Below are the code and all the weights of a small trained network. Each question names an input and a target symbol and asks about switching units off, where a switched-off unit gives its printed mean instead of its output.

import numpy as np


def w(rows, s, z=0):
    codes = np.array(rows[::2]) - 128.0
    scale = np.full(codes.shape[1], s)
    scale[-1] = z or s
    return codes * scale


def f(y):
    return np.maximum(y, 0)


def softmax(a):
    e = np.exp(a - a.max(-1, keepdims=True))
    return e / e.sum(-1, keepdims=True)


def log_softmax(a):
    a = a - a.max(-1, keepdims=True)
    return a - np.log(np.exp(a).sum(-1, keepdims=True))


def net(x, mask):
    ids = ['ΓΘΞΣΦΩαδεζηλμτψ'.index(c) for c in x.split()]
    T = len(ids)
    res = E[ids] + P[:T]
    u = 0
    for l in range(3):
        r = res
        for j in range(2):
            rows = slice(3 * j, 3 * j + 3)
            q, k, v = (r @ M[l][rows].T for M in (Q, K, V))
            z = softmax(np.where(np.tri(T) > 0, q @ k.T / 3**0.5, -1e9)) @ v
            o = O[l][rows]
            res = res + np.where(mask[u + j], z, o[:, -1]) @ o[:, :-1]
        u += 2
        y = f(res @ A[l][:, :-1].T + A[l][:, -1])
        res = res + np.where(mask[u : u + 4], y, B[l][:, -1]) @ B[l][:, :-1]
        u += 4
    return log_softmax(res[-1] @ U[:, :-1].T + U[:, -1])


Q, K, V, O, A, B = {}, {}, {}, {}, {}, {}
E = w([
[150,199,185],'Γ',
[145,171,178],'Θ',
[103,84,169],'Ξ',
[140,83,159],'Σ',
[170,153,154],'Φ',
[102,182,195],'Ω',
[120,135,167],'α',
[201,19,128],'δ',
[142,63,155],'ε',
[131,247,192],'ζ',
[143,88,143],'η',
[144,104,155],'λ',
[161,125,178],'μ',
[131,119,169],'τ',
[119,128,165],'ψ',
],0.013)
P = w([
[131,143,132],'0',
[116,174,62],'1',
[50,109,177],'2',
[172,148,159],'3',
[163,189,66],'4',
[76,106,180],'5',
[199,154,183],'6',
[236,251,65],'7',
[84,106,179],'8',
],0.022)
Q[0] = w([
[242,167,122],'0.h1',
[222,59,153],'0.h1',
[207,188,2],'0.h1',
[146,227,202],'0.h2',
[77,171,136],'0.h2',
[181,29,77],'0.h2',
],0.01)
K[0] = w([
[213,156,171],'0.h1',
[253,80,141],'0.h1',
[126,173,143],'0.h1',
[192,133,210],'0.h2',
[77,184,98],'0.h2',
[116,107,92],'0.h2',
],0.014)
V[0] = w([
[138,129,116],'0.h1',
[79,12,105],'0.h1',
[49,147,162],'0.h1',
[64,138,138],'0.h2',
[94,58,180],'0.h2',
[114,135,2],'0.h2',
],0.01)
O[0] = w([
[137,131,133,125],'0.h1',
[43,198,159,11],'0.h1',
[151,228,237,115],'0.h1',
[80,128,204,91],'0.h2',
[76,69,3,104],'0.h2',
[77,186,58,1],'0.h2',
],0.0043,0.0079)
A[0] = w([
[139,143,7,127],'0.n1',
[125,94,165,85],'0.n2',
[163,167,85,68],'0.n3',
[97,169,164,1],'0.n4',
],0.015,0.0089)
B[0] = w([
[131,217,219,255],'0.n1',
[127,113,157,194],'0.n2',
[35,1,147,217],'0.n3',
[146,26,32,161],'0.n4',
],0.0076,0.0072)
Q[1] = w([
[67,87,216],'1.h1',
[153,200,166],'1.h1',
[109,25,86],'1.h1',
[20,80,44],'1.h2',
[36,183,95],'1.h2',
[41,64,255],'1.h2',
],0.0089)
K[1] = w([
[156,123,110],'1.h1',
[174,96,241],'1.h1',
[95,145,97],'1.h1',
[65,248,95],'1.h2',
[78,103,81],'1.h2',
[85,154,184],'1.h2',
],0.012)
V[1] = w([
[63,65,173],'1.h1',
[153,119,183],'1.h1',
[160,57,62],'1.h1',
[31,52,158],'1.h2',
[238,71,120],'1.h2',
[78,159,254],'1.h2',
],0.0083)
O[1] = w([
[172,101,194,109],'1.h1',
[157,164,113,219],'1.h1',
[64,138,98,83],'1.h1',
[173,119,194,108],'1.h2',
[3,168,100,254],'1.h2',
[175,52,166,238],'1.h2',
],0.0066,0.0082)
A[1] = w([
[81,102,237,61],'1.n1',
[77,55,61,134],'1.n2',
[131,1,157,166],'1.n3',
[174,90,2,254],'1.n4',
],0.0089,0.0039)
B[1] = w([
[133,112,187,235],'1.n1',
[174,81,60,136],'1.n2',
[33,185,63,254],'1.n3',
[249,80,62,144],'1.n4',
],0.014,0.0099)
Q[2] = w([
[78,66,247],'2.h1',
[240,173,146],'2.h1',
[147,173,254],'2.h1',
[196,88,101],'2.h2',
[113,169,94],'2.h2',
[99,62,205],'2.h2',
],0.0071)
K[2] = w([
[87,78,222],'2.h1',
[188,146,250],'2.h1',
[92,30,198],'2.h1',
[168,225,61],'2.h2',
[60,150,66],'2.h2',
[126,1,186],'2.h2',
],0.0082)
V[2] = w([
[139,252,125],'2.h1',
[124,95,133],'2.h1',
[129,180,169],'2.h1',
[87,85,77],'2.h2',
[60,142,97],'2.h2',
[152,95,130],'2.h2',
],0.014)
O[2] = w([
[133,1,60,102],'2.h1',
[127,155,144,147],'2.h1',
[174,123,72,220],'2.h1',
[150,145,86,83],'2.h2',
[129,77,121,254],'2.h2',
[161,143,75,41],'2.h2',
],0.0088,0.0068)
A[2] = w([
[179,154,234,85],'2.n1',
[254,110,157,103],'2.n2',
[19,127,173,8],'2.n3',
[175,163,163,89],'2.n4',
],0.0088,0.011)
B[2] = w([
[85,58,14,189],'2.n1',
[115,70,254,163],'2.n2',
[235,78,99,254],'2.n3',
[134,60,124,136],'2.n4',
],0.0097,0.0082)
U = w([
[83,74,215,52],'Γ',
[47,89,93,160],'Θ',
[16,102,28,131],'Ξ',
[157,146,147,132],'Σ',
[144,145,132,139],'Φ',
[231,139,225,39],'Ω',
[199,145,175,129],'α',
[247,68,63,47],'δ',
[51,211,220,127],'ε',
[195,185,83,254],'ζ',
[151,113,54,159],'η',
[158,87,4,135],'λ',
[186,149,180,118],'μ',
[150,148,124,177],'τ',
[140,148,129,149],'ψ',
],0.012,0.0063)

Each question gives the input, a string of symbols that net reads in full, and the target symbol t.
The units are the heads (3 rows each of Q, K, V and O) and the neurons (one row each of A and B). Each row of codes is followed by its name. A weight is (code - 128) times the scale printed after its matrix; where a second scale follows, it is the last column's (O, A, B and U).
mask holds one flag per unit, layer by layer, with each layer's heads first. A switched-off unit (its flag False) gives its mean, the last column of its rows in O or B, instead of its output. The means were averaged over made-up inputs and are rounded, as every weight is.
A unit's drop is (log p(t) with every unit on - log p(t) with that unit switched off) / (log p(t) with every unit on - log p(t) with every unit switched off).
k most important neurons: the k neurons with the biggest drops, biggest first
top k neurons in layer l: the k neurons of layer l with the biggest drops, biggest first
which heads matter: for each layer, one digit per head in row order, 1 if its drop is at least 0.15 and else 0, layers parted by /
input Φ ζ Ξ Γ Ω, target λ: which heads matter -> 11 / 01 / 10
input Ω ζ ε Φ Σ, target Ξ: 3 most important neurons -> [0.n1, 2.n3, 1.n1]
input Γ δ Φ δ Ξ Ξ δ ε, target ε: most important neuron -> [0.n1]
input Γ Σ δ ε, target Ξ: which heads matter -> 11 / 00 / 00
input ζ λ Γ Γ δ Θ δ Ξ, target ε: 3 most important neurons -> [0.n1, 0.n3, 1.n4]
input δ ζ ζ δ ζ δ, target Ξ: 2 most important neurons -> [0.n1, 1.n3]
input Φ Σ Σ δ Θ, target ε: 2 most important neurons -> [0.n1, 1.n3]
input δ Σ δ ε Ω λ Φ Θ, target Ξ: 3 most important neurons -> [0.n1, 0.n3, 1.n1]
input ζ μ Ω Ω Γ δ Φ λ, target Ξ: top 2 neurons in layer 0 -> [0.n1, 0.n3]
input Σ μ ζ Γ Γ, target λ: top 3 neurons in layer 1 -> [1.n1, 1.n4, 1.n3]
input ζ ζ μ ζ Γ, target δ: which heads matter -> 11 / 01 / 10
input δ η Γ δ Φ Ξ δ Φ, target ε: which heads matter -> 00 / 01 / 00
input δ ε δ ζ Σ, target δ: 2 most important neurons -> [1.n3, 0.n1]
input η Φ δ α ζ Γ Ω Γ, target Ω: 4 most important neurons -> [1.n3, 0.n1, 2.n2, 2.n1]
input δ α Γ δ Γ, target ε: 2 most important neurons -> [0.n1, 0.n3]
input ζ δ δ δ λ ε ζ Θ, target δ: which heads matter -> 11 / 11 / 10
input ζ δ μ Ω, target Γ: 3 most important neurons -> [1.n3, 2.n2, 2.n1]
input Θ Φ τ ε Ω Γ δ, target ζ: top 2 neurons in layer 0 -> [0.n3, 0.n1]
input Φ Φ Γ Ξ δ Θ Ω, target Γ: top neuron in layer 2 -> [2.n2]
input δ δ Σ ζ δ Φ ζ Γ, target δ: which heads matter -> 01 / 11 / 10
